Below is a small trained network, with its code and all its weights. Each question gives an input and a target symbol and asks what happens when units are switched off, that is, made to give their printed mean instead of their output.

import numpy as np


def w(rows, s, z=0):
    codes = np.array(rows[::2]) - 128.0
    scale = np.full(codes.shape[1], s)
    scale[-1] = z or s
    return codes * scale


def norm(h):
    return h / np.sqrt((h * h).mean(-1, keepdims=True) + 1e-5)


def f(y):
    return np.maximum(y, 0)


def softmax(a):
    e = np.exp(a - a.max(-1, keepdims=True))
    return e / e.sum(-1, keepdims=True)


def log_softmax(a):
    a = a - a.max(-1, keepdims=True)
    return a - np.log(np.exp(a).sum(-1, keepdims=True))


def net(x, mask):
    ids = ['αγεζθλμξπστφω'.index(c) for c in x.split()]
    T = len(ids)
    res = E[ids] + P[:T]
    u = 0
    for l in range(2):
        r = norm(res)
        for j in range(2):
            rows = slice(4 * j, 4 * j + 4)
            q, k, v = (r @ M[l][rows].T for M in (Q, K, V))
            z = softmax(np.where(np.tri(T) > 0, q @ k.T / 4**0.5, -1e9)) @ v
            o = O[l][rows]
            res = res + np.where(mask[u + j], z, o[:, -1]) @ o[:, :-1]
        u += 2
        y = f(norm(res) @ A[l][:, :-1].T + A[l][:, -1])
        res = res + np.where(mask[u : u + 16], y, B[l][:, -1]) @ B[l][:, :-1]
        u += 16
    return log_softmax(norm(res)[-1] @ U[:, :-1].T + U[:, -1])


Q, K, V, O, A, B = {}, {}, {}, {}, {}, {}
E = w([
[113,83,158,86],'α',
[99,83,160,91],'γ',
[72,91,155,102],'ε',
[154,101,104,72],'ζ',
[90,85,162,98],'θ',
[142,102,171,173],'λ',
[101,84,159,89],'μ',
[95,253,231,66],'ξ',
[97,98,177,163],'π',
[86,97,174,153],'σ',
[129,100,103,64],'τ',
[174,92,151,113],'φ',
[97,96,114,67],'ω',
],0.03)
P = w([
[149,10,87,160],'0',
[152,34,106,145],'1',
[151,52,125,131],'2',
[153,67,140,122],'3',
[152,82,152,114],'4',
[154,97,162,107],'5',
[155,112,171,103],'6',
[159,126,177,98],'7',
[156,141,184,91],'8',
[159,157,190,87],'9',
[161,174,195,84],'10',
[162,194,201,84],'11',
[162,217,206,79],'12',
[159,141,207,89],'13',
],0.012)
Q[0] = w([
[139,150,100,175],'L0H0',
[152,114,126,106],'L0H0',
[126,102,180,111],'L0H0',
[176,59,199,96],'L0H0',
[173,122,176,88],'L0H1',
[143,178,3,160],'L0H1',
[151,93,146,140],'L0H1',
[104,129,56,142],'L0H1',
],0.022)
K[0] = w([
[111,31,113,127],'L0H0',
[100,168,120,142],'L0H0',
[131,217,151,104],'L0H0',
[120,255,184,87],'L0H0',
[123,165,177,95],'L0H1',
[107,27,90,187],'L0H1',
[109,132,136,82],'L0H1',
[134,30,90,164],'L0H1',
],0.02)
V[0] = w([
[238,103,159,17],'L0H0',
[119,150,112,112],'L0H0',
[242,129,134,126],'L0H0',
[95,110,117,8],'L0H0',
[178,139,95,88],'L0H1',
[110,162,81,72],'L0H1',
[149,90,172,168],'L0H1',
[136,152,111,82],'L0H1',
],0.013)
O[0] = w([
[88,103,101,192,251],'L0H0',
[159,66,142,175,112],'L0H0',
[28,73,146,109,145],'L0H0',
[191,111,88,217,199],'L0H0',
[125,95,74,103,141],'L0H1',
[169,2,26,123,132],'L0H1',
[112,249,178,145,140],'L0H1',
[142,71,74,152,151],'L0H1',
],0.0085,0.011)
A[0] = w([
[24,142,85,182,67],'L0N0',
[185,159,77,131,237],'L0N1',
[163,109,192,135,70],'L0N2',
[108,84,177,159,107],'L0N3',
[14,114,129,141,210],'L0N4',
[171,138,99,60,75],'L0N5',
[118,122,121,255,134],'L0N6',
[100,158,141,226,1],'L0N7',
[127,131,129,129,108],'L0N8',
[99,104,194,64,4],'L0N9',
[145,192,87,77,182],'L0N10',
[62,194,115,201,20],'L0N11',
[132,113,156,32,229],'L0N12',
[118,142,108,144,49],'L0N13',
[47,161,122,203,101],'L0N14',
[188,115,170,109,196],'L0N15',
],0.019,0.0055)
B[0] = w([
[152,170,148,7,147],'L0N0',
[132,155,153,40,166],'L0N1',
[154,148,155,129,203],'L0N2',
[94,86,134,151,255],'L0N3',
[104,117,112,63,230],'L0N4',
[123,103,76,105,141],'L0N5',
[112,86,155,86,250],'L0N6',
[93,107,174,94,162],'L0N7',
[117,129,122,139,128],'L0N8',
[98,125,126,151,178],'L0N9',
[146,119,128,166,136],'L0N10',
[142,46,58,69,143],'L0N11',
[110,142,91,172,194],'L0N12',
[125,122,124,142,128],'L0N13',
[145,67,138,90,169],'L0N14',
[164,126,124,132,207],'L0N15',
],0.02,0.01)
Q[1] = w([
[92,88,240,41],'L1H0',
[163,102,117,143],'L1H0',
[201,135,129,141],'L1H0',
[180,153,64,183],'L1H0',
[240,148,166,150],'L1H1',
[97,156,80,153],'L1H1',
[7,135,97,201],'L1H1',
[155,45,74,155],'L1H1',
],0.014)
K[1] = w([
[123,38,119,143],'L1H0',
[180,121,108,156],'L1H0',
[163,137,149,141],'L1H0',
[127,195,139,125],'L1H0',
[152,254,133,195],'L1H1',
[119,115,88,136],'L1H1',
[113,10,123,159],'L1H1',
[163,130,57,126],'L1H1',
],0.019)
V[1] = w([
[147,111,132,159],'L1H0',
[147,125,123,94],'L1H0',
[101,128,106,213],'L1H0',
[143,215,119,160],'L1H0',
[88,126,180,245],'L1H1',
[91,114,118,152],'L1H1',
[50,69,119,99],'L1H1',
[155,126,115,163],'L1H1',
],0.011)
O[1] = w([
[108,133,91,105,130],'L1H0',
[122,159,110,140,137],'L1H0',
[123,86,164,75,96],'L1H0',
[155,1,107,103,9],'L1H0',
[96,152,200,121,79],'L1H1',
[141,149,138,124,135],'L1H1',
[200,100,135,182,216],'L1H1',
[110,163,131,107,103],'L1H1',
],0.0089,0.011)
A[1] = w([
[88,109,109,125,126],'L1N0',
[171,133,99,187,144],'L1N1',
[60,139,153,207,163],'L1N2',
[71,90,151,108,146],'L1N3',
[173,110,114,217,117],'L1N4',
[161,126,193,251,104],'L1N5',
[215,186,141,181,255],'L1N6',
[140,118,112,133,120],'L1N7',
[235,108,177,111,113],'L1N8',
[59,191,184,157,138],'L1N9',
[132,219,162,229,107],'L1N10',
[123,74,150,145,126],'L1N11',
[191,100,95,143,137],'L1N12',
[146,163,89,61,146],'L1N13',
[41,152,77,205,226],'L1N14',
[132,130,128,132,109],'L1N15',
],0.018,0.01)
B[1] = w([
[145,134,136,105,173],'L1N0',
[125,184,168,190,149],'L1N1',
[89,180,154,109,197],'L1N2',
[171,187,99,156,250],'L1N3',
[190,191,143,202,154],'L1N4',
[172,197,87,23,178],'L1N5',
[194,253,56,24,165],'L1N6',
[105,141,129,146,144],'L1N7',
[132,114,203,144,176],'L1N8',
[92,106,64,207,185],'L1N9',
[179,138,26,169,149],'L1N10',
[141,124,85,154,217],'L1N11',
[122,116,153,169,185],'L1N12',
[84,129,189,124,173],'L1N13',
[28,200,166,206,191],'L1N14',
[121,125,127,132,128],'L1N15',
],0.016,0.011)
U = w([
[110,68,160,121,136],'α',
[116,105,154,134,133],'γ',
[171,167,162,64,112],'ε',
[131,54,32,98,208],'ζ',
[107,125,240,149,3],'θ',
[2,130,128,153,203],'λ',
[114,79,168,135,100],'μ',
[119,116,125,129,101],'ξ',
[121,151,96,120,174],'π',
[141,152,44,91,202],'σ',
[125,48,77,209,105],'τ',
[50,101,110,20,230],'φ',
[226,111,129,182,83],'ω',
],0.012,0.0034)

Each question gives the input, a string of symbols that net reads in full, and the target symbol t.
The units are the heads (4 rows each of Q, K, V and O) and the neurons (one row each of A and B). Each row of codes is followed by its name. A weight is (code - 128) times the scale printed after its matrix; where a second scale follows, it is the last column's (O, A, B and U).
mask holds one flag per unit, layer by layer, with each layer's heads first. A switched-off unit (its flag False) gives its mean, the last column of its rows in O or B, instead of its output. The means were averaged over made-up inputs and are rounded, as every weight is.
A unit's drop is (log p(t) with every unit on - log p(t) with that unit switched off) / (log p(t) with every unit on - log p(t) with every unit switched off).
The circuit of an input: a set's keep is (log p(t) with only the set's units on - log p(t) with every unit switched off) / (log p(t) with every unit on - log p(t) with every unit switched off). Starting from the 12 units with the biggest drops (on a tie, the unit counted first), units are removed one at a time, each time the one whose removal leaves the highest keep (on an exact tie, the one counted first), for as long as the keep stays at least 0.8.
circuit, biggest first: the units of the circuit, biggest drop first
k most important neurons: the k neurons with the biggest drops, biggest first
k most important neurons of layer l: the k neurons of layer l with the biggest drops, biggest first
input μ ζ τ φ λ φ ω λ, target ω: 3 most important neurons -> (L0N6 L1N5 L0N12)
input λ α τ ω λ, target ω: 2 most important neurons of layer 0 -> (L0N4 L0N6)
input φ ζ γ ξ ζ, target φ: circuit, biggest first -> (L0N1 L1N13)
input λ φ ξ α λ, target θ: 3 most important neurons -> (L0N6 L0N4 L1N3)
input ε φ φ φ φ ω λ α α ε τ φ λ λ, target λ: 2 most important neurons of layer 0 -> (L0N4 L0N3)
input φ φ α μ θ ε μ σ π φ γ φ φ α, target φ: 3 most important neurons -> (L0N0 L0N4 L0N14)
input ω π π τ λ ε ε, target ε: circuit, biggest first -> (L0H0 L0N4 L1N5 L0H1)
input σ λ π ε τ ε, target τ: circuit, biggest first -> (L0H0 L0H1)
input θ ω α λ λ φ θ ω α λ ω φ, target ω: 3 most important neurons -> (L0N4 L0N6 L0N12)
input λ λ π θ τ ω λ φ α θ ω φ, target ω: 2 most important neurons of layer 0 -> (L0N4 L0N6)
input μ φ λ λ ζ λ γ α λ λ ζ ω, target ζ: circuit, biggest first -> (L0H1)
input α γ φ ζ φ λ φ ε α ξ ω ζ, target φ: 2 most important neurons -> (L0N1 L0N3)
input θ ω α ω ω ζ ξ π θ τ, target ζ: 4 most important neurons -> (L0N12 L0N5 L0N1 L0N6)
input λ ω φ φ ω λ λ λ τ ζ σ φ ε, target φ: 2 most important neurons of layer 0 -> (L0N4 L0N0)
input λ φ μ, target φ: circuit, biggest first -> (L0N4)
input ω φ ω λ θ λ λ ζ λ, target ζ: 2 most important neurons of layer 0 -> (L0N0 L0N4)
input θ φ π ξ γ τ, target ζ: 4 most important neurons -> (L0N12 L0N3 L0N5 L0N1)
input λ τ φ σ γ φ λ π λ λ, target λ: 4 most important neurons of layer 0 -> (L0N11 L0N4 L0N14 L0N7)
input τ φ ω ζ ζ φ φ ε ε ω ω, target ω: 2 most important neurons -> (L0N4 L0N0)
input λ τ λ τ, target λ: 2 most important neurons of layer 0 -> (L0N6 L0N15)
input π α θ λ λ λ λ μ τ σ λ φ ω, target φ: 4 most important neurons of layer 1 -> (L1N13 L1N14 L1N8 L1N9)
input λ φ λ θ ζ τ λ, target τ: circuit, biggest first -> (L0H1)
input λ ω θ μ λ ω ε θ ξ λ γ λ α, target ω: 3 most important neurons -> (L0N12 L0N6 L0N15)
input θ φ θ π, target θ: 2 most important neurons -> (L0N14 L0N11)
input λ α π λ τ φ π, target φ: 2 most important neurons -> (L0N4 L0N0)
